Below is a small trained network, with its code and all its weights. Each question gives an input and a target symbol and asks what happens when units are switched off, that is, made to give their printed mean instead of their output.

import numpy as np


def w(rows, s, z=0):
    codes = np.array(rows[::2]) - 128.0
    scale = np.full(codes.shape[1], s)
    scale[-1] = z or s
    return codes * scale


def norm(h):
    return h / np.sqrt((h * h).mean(-1, keepdims=True) + 1e-5)


def f(y):
    return np.maximum(y, 0)


def softmax(a):
    e = np.exp(a - a.max(-1, keepdims=True))
    return e / e.sum(-1, keepdims=True)


def log_softmax(a):
    a = a - a.max(-1, keepdims=True)
    return a - np.log(np.exp(a).sum(-1, keepdims=True))


def net(x, mask):
    ids = ['αδεηθλμξτφ'.index(c) for c in x.split()]
    T = len(ids)
    res = E[ids] + P[:T]
    u = 0
    for l in range(2):
        r = norm(res)
        for j in range(2):
            rows = slice(4 * j, 4 * j + 4)
            q, k, v = (r @ M[l][rows].T for M in (Q, K, V))
            z = softmax(np.where(np.tri(T) > 0, q @ k.T / 4**0.5, -1e9)) @ v
            o = O[l][rows]
            res = res + np.where(mask[u + j], z, o[:, -1]) @ o[:, :-1]
        u += 2
        y = f(norm(res) @ A[l][:, :-1].T + A[l][:, -1])
        res = res + np.where(mask[u : u + 4], y, B[l][:, -1]) @ B[l][:, :-1]
        u += 4
    return log_softmax(norm(res)[-1] @ U[:, :-1].T + U[:, -1])


Q, K, V, O, A, B = {}, {}, {}, {}, {}, {}
E = w([
[167,42,130,57,134,90,156,186],'α',
[6,95,133,134,158,57,166,158],'δ',
[66,146,179,166,103,129,108,181],'ε',
[116,87,128,176,69,190,188,40],'η',
[117,106,217,106,115,143,140,171],'θ',
[159,124,154,210,135,111,187,144],'λ',
[102,207,96,156,114,103,147,138],'μ',
[178,166,86,153,11,129,101,135],'ξ',
[100,175,58,125,184,152,139,175],'τ',
[145,140,51,173,120,160,99,140],'φ',
],0.018)
P = w([
[175,114,144,87,202,130,99,168],'0',
[10,126,29,140,66,165,234,237],'1',
[3,140,59,220,77,129,137,171],'2',
[30,170,69,213,46,116,130,134],'3',
[53,158,72,229,64,95,136,165],'4',
[87,162,103,202,57,91,199,177],'5',
],0.0059)
Q[0] = w([
[65,151,42,72,87,128,83,160],'0.h0',
[161,99,129,165,131,109,226,200],'0.h0',
[113,61,60,167,71,111,160,223],'0.h0',
[16,104,96,181,80,124,141,113],'0.h0',
[50,197,75,233,183,124,153,109],'0.h1',
[117,40,150,150,71,124,181,76],'0.h1',
[245,174,63,148,54,158,53,130],'0.h1',
[108,224,253,181,166,137,80,176],'0.h1',
],0.03)
K[0] = w([
[172,135,108,104,158,150,45,133],'0.h0',
[122,190,125,171,141,108,129,120],'0.h0',
[144,229,96,198,141,111,75,129],'0.h0',
[119,189,25,102,146,187,149,97],'0.h0',
[70,188,104,223,119,110,183,89],'0.h1',
[168,2,163,141,106,124,159,73],'0.h1',
[211,161,63,181,90,163,85,122],'0.h1',
[92,180,208,184,138,153,154,236],'0.h1',
],0.036)
V[0] = w([
[109,82,244,66,117,212,143,124],'0.h0',
[153,246,195,51,154,64,91,166],'0.h0',
[238,121,127,165,125,67,174,137],'0.h0',
[54,184,184,217,45,130,150,214],'0.h0',
[199,32,125,92,157,138,158,15],'0.h1',
[187,152,75,214,202,222,218,81],'0.h1',
[50,68,228,209,218,105,198,167],'0.h1',
[181,142,206,213,22,253,81,173],'0.h1',
],0.026)
O[0] = w([
[120,122,192,109,186,89,190,97,32],'0.h0',
[156,188,160,133,183,94,64,183,48],'0.h0',
[104,75,151,164,114,139,126,213,166],'0.h0',
[250,147,126,167,92,132,145,127,255],'0.h0',
[144,94,155,134,166,241,150,149,83],'0.h1',
[122,209,105,212,154,193,128,118,93],'0.h1',
[135,196,133,111,45,128,213,189,239],'0.h1',
[110,99,171,239,161,63,158,113,91],'0.h1',
],0.025,0.028)
A[0] = w([
[146,128,103,253,193,184,88,63,3],'0.n0',
[159,132,182,146,168,204,146,78,4],'0.n1',
[78,156,37,153,168,148,110,42,66],'0.n2',
[68,142,168,175,189,223,133,71,110],'0.n3',
],0.033,0.0021)
B[0] = w([
[73,70,56,60,62,107,186,173,250],'0.n0',
[30,170,133,122,95,122,150,66,160],'0.n1',
[143,156,111,195,83,110,108,250,212],'0.n2',
[81,124,212,76,24,91,66,77,180],'0.n3',
],0.024,0.012)
Q[1] = w([
[87,169,179,109,254,107,119,74],'1.h0',
[113,134,138,88,128,157,162,145],'1.h0',
[169,107,87,145,56,162,154,146],'1.h0',
[146,97,102,168,105,143,135,121],'1.h0',
[93,120,165,129,161,142,167,135],'1.h1',
[56,134,137,58,225,122,108,127],'1.h1',
[187,122,105,167,127,131,86,114],'1.h1',
[100,148,140,119,160,148,109,123],'1.h1',
],0.039)
K[1] = w([
[189,95,3,169,35,112,173,85],'1.h0',
[109,180,143,145,98,157,94,161],'1.h0',
[81,167,182,155,189,177,117,158],'1.h0',
[102,124,154,144,156,122,138,139],'1.h0',
[111,138,126,82,99,161,124,161],'1.h1',
[139,174,202,18,122,142,225,156],'1.h1',
[102,128,101,133,186,107,46,84],'1.h1',
[120,146,171,82,140,127,150,142],'1.h1',
],0.028)
V[1] = w([
[87,156,87,176,154,168,31,226],'1.h0',
[70,151,253,82,213,115,113,97],'1.h0',
[134,198,80,59,160,49,65,35],'1.h0',
[10,74,42,132,51,164,127,62],'1.h0',
[163,155,189,110,130,122,241,196],'1.h1',
[149,233,47,189,125,150,102,163],'1.h1',
[117,71,78,156,237,100,191,207],'1.h1',
[182,107,221,244,168,174,86,30],'1.h1',
],0.03)
O[1] = w([
[92,91,134,102,30,167,82,120,158],'1.h0',
[38,177,96,81,138,95,178,175,109],'1.h0',
[83,157,123,250,109,128,182,139,16],'1.h0',
[153,126,152,132,76,17,75,52,165],'1.h0',
[201,98,151,102,126,131,201,103,156],'1.h1',
[67,131,254,134,131,155,129,136,215],'1.h1',
[118,43,102,188,84,110,141,91,97],'1.h1',
[132,142,125,105,96,52,119,247,4],'1.h1',
],0.027,0.034)
A[1] = w([
[206,71,194,207,117,125,60,81,115],'1.n0',
[179,37,117,174,207,169,120,152,117],'1.n1',
[126,151,84,172,235,157,202,197,111],'1.n2',
[63,1,94,96,199,70,115,116,1],'1.n3',
],0.044,0.0016)
B[1] = w([
[114,95,138,147,255,148,132,100,251],'1.n0',
[206,90,76,161,85,148,182,94,159],'1.n1',
[78,38,211,118,155,75,74,112,148],'1.n2',
[116,196,88,55,157,180,192,234,200],'1.n3',
],0.032,0.027)
U = w([
[189,92,128,54,175,194,139,108,190],'α',
[68,167,156,136,154,129,41,86,170],'δ',
[22,88,111,171,81,177,135,40,8],'ε',
[166,57,227,171,84,104,179,177,139],'η',
[81,82,87,97,242,109,163,181,134],'θ',
[105,175,96,67,59,126,189,140,233],'λ',
[125,37,40,187,94,96,91,181,4],'μ',
[213,208,135,236,141,165,217,110,136],'ξ',
[125,110,159,111,165,2,160,64,82],'τ',
[141,203,134,162,163,147,17,188,71],'φ',
],0.0091,0.003)

Each question gives the input, a string of symbols that net reads in full, and the target symbol t.
The units are the heads (4 rows each of Q, K, V and O) and the neurons (one row each of A and B). Each row of codes is followed by its name. A weight is (code - 128) times the scale printed after its matrix; where a second scale follows, it is the last column's (O, A, B and U).
mask holds one flag per unit, layer by layer, with each layer's heads first. A switched-off unit (its flag False) gives its mean, the last column of its rows in O or B, instead of its output. The means were averaged over made-up inputs and are rounded, as every weight is.
A unit's drop is (log p(t) with every unit on - log p(t) with that unit switched off) / (log p(t) with every unit on - log p(t) with every unit switched off).
The circuit of an input: a set's keep is (log p(t) with only the set's units on - log p(t) with every unit switched off) / (log p(t) with every unit on - log p(t) with every unit switched off). Starting from all 12 units, units are removed one at a time, each time the one whose removal leaves the highest keep (on an exact tie, the one counted first), for as long as the keep stays at least 0.8.
circuit, biggest first: the units of the circuit, biggest drop first
unit that matters most: the unit with the biggest drop
k most important neurons: the k neurons with the biggest drops, biggest first
top k neurons in layer l: the k neurons of layer l with the biggest drops, biggest first
heads that matter: for each layer, one digit per head in row order, 1 if its drop is at least 0.15 and else 0, layers parted by /
input λ λ δ ξ, target μ: heads that matter	01 / 01
input δ λ α η η ε, target η: heads that matter	11 / 01
input λ α η ξ ε, target μ: unit that matters most	0.h1
input ξ λ φ α, target μ: heads that matter	11 / 01
input δ η η, target ξ: circuit, biggest first	(1.h0; 0.h0)
input α μ α α λ φ, target μ: circuit, biggest first	(0.h1; 0.n0)
input α λ λ, target ξ: heads that matter	01 / 00
input λ ε α η, target ε: top 3 neurons in layer 0	(0.n0; 0.n1; 0.n3)
input δ δ δ λ α α, target η: heads that matter	10 / 01
input α α α η, target λ: heads that matter	10 / 11
input η τ ξ α, target τ: 3 most important neurons	(0.n0; 0.n3; 0.n1)
input ξ α α, target μ: heads that matter	01 / 01
input τ ε α, target ε: heads that matter	10 / 10
input θ δ τ α α, target θ: unit that matters most	1.h0
input α φ λ, target ε: top 2 neurons in layer 0	(0.n0; 0.n2)
input ξ α α λ λ λ, target μ: circuit, biggest first	(1.h1; 0.h1)
input η λ α τ λ η, target δ: heads that matter	01 / 11
input α θ λ δ ε τ, target δ: circuit, biggest first	(1.h1; 0.h1)
input η α δ α δ, target τ: heads that matter	00 / 10
input θ α ξ, target θ: unit that matters most	0.h0
input τ φ η, target ε: circuit, biggest first	(0.h1; 0.n0; 1.h1)
input ξ θ φ, target μ: circuit, biggest first	(0.h1; 1.h1)
input ε λ α α δ, target η: heads that matter	10 / 10
input δ α α θ, target τ: heads that matter	01 / 00
input μ ε α φ, target ε: heads that matter	11 / 01
